Below is a small trained network, with its code and all its weights. Each question gives an input and a class and asks what happens when units are switched off, that is, made to give their printed mean instead of their output.

import numpy as np


def w(rows, s, z=0):
    codes = np.array(rows[::2]) - 128.0
    scale = np.full(codes.shape[1], s)
    scale[-1] = z or s
    return codes * scale


def norm(h):
    return h / np.sqrt((h * h).mean(-1, keepdims=True) + 1e-5)


def f(y):
    return y / 2 * (1 + np.tanh(0.7978845608 * (y + 0.044715 * y**3)))


def log_softmax(a):
    a = a - a.max(-1, keepdims=True)
    return a - np.log(np.exp(a).sum(-1, keepdims=True))


def net(x, mask):
    res = np.array(x, float).reshape(1, 5) / 4 @ E
    u = 0
    for l in range(3):
        y = f(norm(res) @ A[l][:, :-1].T + A[l][:, -1])
        res = res + np.where(mask[u : u + 6], y, B[l][:, -1]) @ B[l][:, :-1]
        u += 6
    return log_softmax(norm(res)[-1] @ U[:, :-1].T + U[:, -1])


A, B = {}, {}
E = w([
[161,190,105,15,89],'x0',
[149,39,172,14,57],'x1',
[86,139,196,84,191],'x2',
[144,218,255,152,146],'x3',
[224,127,107,53,181],'x4',
],0.0064)
A[0] = w([
[113,190,103,69,184,31],'0.n1',
[57,95,113,129,230,10],'0.n2',
[150,125,116,80,213,93],'0.n3',
[181,87,62,254,29,220],'0.n4',
[109,64,70,76,137,11],'0.n5',
[167,42,151,75,56,8],'0.n6',
],0.0076,0.0012)
B[0] = w([
[93,144,119,72,106,151],'0.n1',
[138,59,80,185,86,162],'0.n2',
[68,130,144,164,168,155],'0.n3',
[3,113,173,69,150,254],'0.n4',
[247,155,157,122,118,174],'0.n5',
[121,148,43,82,187,206],'0.n6',
],0.0071,0.0042)
A[1] = w([
[62,92,6,189,145,253],'1.n1',
[107,138,83,133,42,57],'1.n2',
[107,193,204,127,232,147],'1.n3',
[123,137,197,189,142,193],'1.n4',
[91,58,121,186,110,101],'1.n5',
[255,69,167,76,135,197],'1.n6',
],0.0093,0.0033)
B[1] = w([
[210,95,232,62,152,255],'1.n1',
[123,116,180,164,57,133],'1.n2',
[1,168,136,140,145,206],'1.n3',
[232,216,22,194,90,183],'1.n4',
[162,74,144,213,161,172],'1.n5',
[52,144,34,206,52,202],'1.n6',
],0.008,0.0071)
A[2] = w([
[143,89,32,99,20,64],'2.n1',
[21,166,13,190,100,243],'2.n2',
[121,140,128,141,98,163],'2.n3',
[76,130,189,116,109,77],'2.n4',
[168,147,204,84,21,144],'2.n5',
[163,217,254,230,126,139],'2.n6',
],0.0074,0.0011)
B[2] = w([
[118,111,122,166,45,208],'2.n1',
[121,118,138,154,147,253],'2.n2',
[144,96,121,157,166,139],'2.n3',
[105,138,117,179,189,151],'2.n4',
[37,140,91,89,171,164],'2.n5',
[165,174,8,157,175,249],'2.n6',
],0.012,0.0051)
U = w([
[112,87,102,51,47,98],'0',
[235,173,184,45,178,75],'1',
[162,95,26,128,47,155],'2',
[140,249,49,202,227,186],'3',
[213,17,243,162,176,137],'4',
[149,170,204,184,75,2],'5',
[57,189,190,47,171,130],'6',
],0.013,0.0073)

Each question gives the input, the list of numbers given to net, and the class t.
The units are the neurons (one row each of A and B). Each row of codes is followed by its name. A weight is (code - 128) times the scale printed after its matrix; where a second scale follows, it is the last column's (A, B and U).
mask holds one flag per neuron, layer by layer. A switched-off neuron (its flag False) gives its mean, the last column of its row in B, instead of its output. The means were averaged over made-up inputs and are rounded, as every weight is.
A unit's drop is (log p(t) with every unit on - log p(t) with that unit switched off) / (log p(t) with every unit on - log p(t) with every unit switched off).
The circuit of an input: a set's keep is (log p(t) with only the set's units on - log p(t) with every unit switched off) / (log p(t) with every unit on - log p(t) with every unit switched off). Starting from the 12 units with the biggest drops (on a tie, the unit counted first), units are removed one at a time, each time the one whose removal leaves the highest keep (on an exact tie, the one counted first), for as long as the keep stays at least 0.8.
units of the circuit, in order: the units of the circuit, biggest drop first
most important unit: the unit with the biggest drop
k most important neurons: the k neurons with the biggest drops, biggest first
top k neurons in layer l: the k neurons of layer l with the biggest drops, biggest first
input [3,0,-3,1,2], class 2: most important unit : 1.n1
input [2,-5,-4,-1,3], class 1: units of the circuit, in order : [1.n1; 1.n6]
input [7,-5,6,4,7], class 6: units of the circuit, in order : [1.n4; 1.n3]
input [5,-4,8,-1,1], class 6: units of the circuit, in order : [2.n6; 0.n1]
input [4,-8,8,-4,8], class 6: units of the circuit, in order : [2.n6; 1.n4]
input [1,4,-8,-3,2], class 0: units of the circuit, in order : [0.n4; 2.n6]
input [0,8,8,6,-7], class 3: units of the circuit, in order : [0.n4; 1.n4; 2.n6]
input [6,-3,1,-4,4], class 2: 2 most important neurons : [0.n4; 1.n1]
input [-2,8,8,-1,-1], class 2: top 2 neurons in layer 1 : [1.n6; 1.n1]
input [6,4,-6,-2,-4], class 0: units of the circuit, in order : [2.n6; 1.n4]
input [-3,7,6,4,3], class 3: top 2 neurons in layer 1 : [1.n6; 1.n1]
input [5,-4,6,-5,5], class 6: 3 most important neurons : [0.n3; 2.n6; 1.n4]
input [8,-1,4,-4,-6], class 6: 3 most important neurons : [2.n5; 1.n6; 1.n4]
input [4,0,2,-3,-2], class 2: 3 most important neurons : [0.n5; 0.n4; 1.n1]
input [2,-3,4,-5,3], class 1: most important unit : 0.n3
input [-1,2,3,-2,-2], class 4: 2 most important neurons : [2.n6; 0.n2]
input [6,1,3,0,2], class 6: top 3 neurons in layer 0 : [0.n3; 0.n2; 0.n1]
input [2,1,-4,-1,0], class 0: top 2 neurons in layer 2 : [2.n2; 2.n6]
input [-8,-4,3,-3,2], class 4: 2 most important neurons : [0.n2; 1.n1]
input [6,0,2,0,-4], class 6: units of the circuit, in order : [2.n6]
input [7,0,-8,0,-2], class 0: top 2 neurons in layer 1 : [1.n3; 1.n1]
input [6,-4,7,-6,-5], class 6: 2 most important neurons : [2.n5; 0.n1]
input [-1,-8,-8,-6,-7], class 4: 2 most important neurons : [1.n1; 0.n4]
input [-1,-4,-3,-2,0], class 4: top 2 neurons in layer 1 : [1.n1; 1.n5]
input [5,1,6,8,-3], class 3: top 2 neurons in layer 0 : [0.n4; 0.n6]
input [-7,8,2,-7,-2], class 4: top 2 neurons in layer 2 : [2.n6; 2.n5]
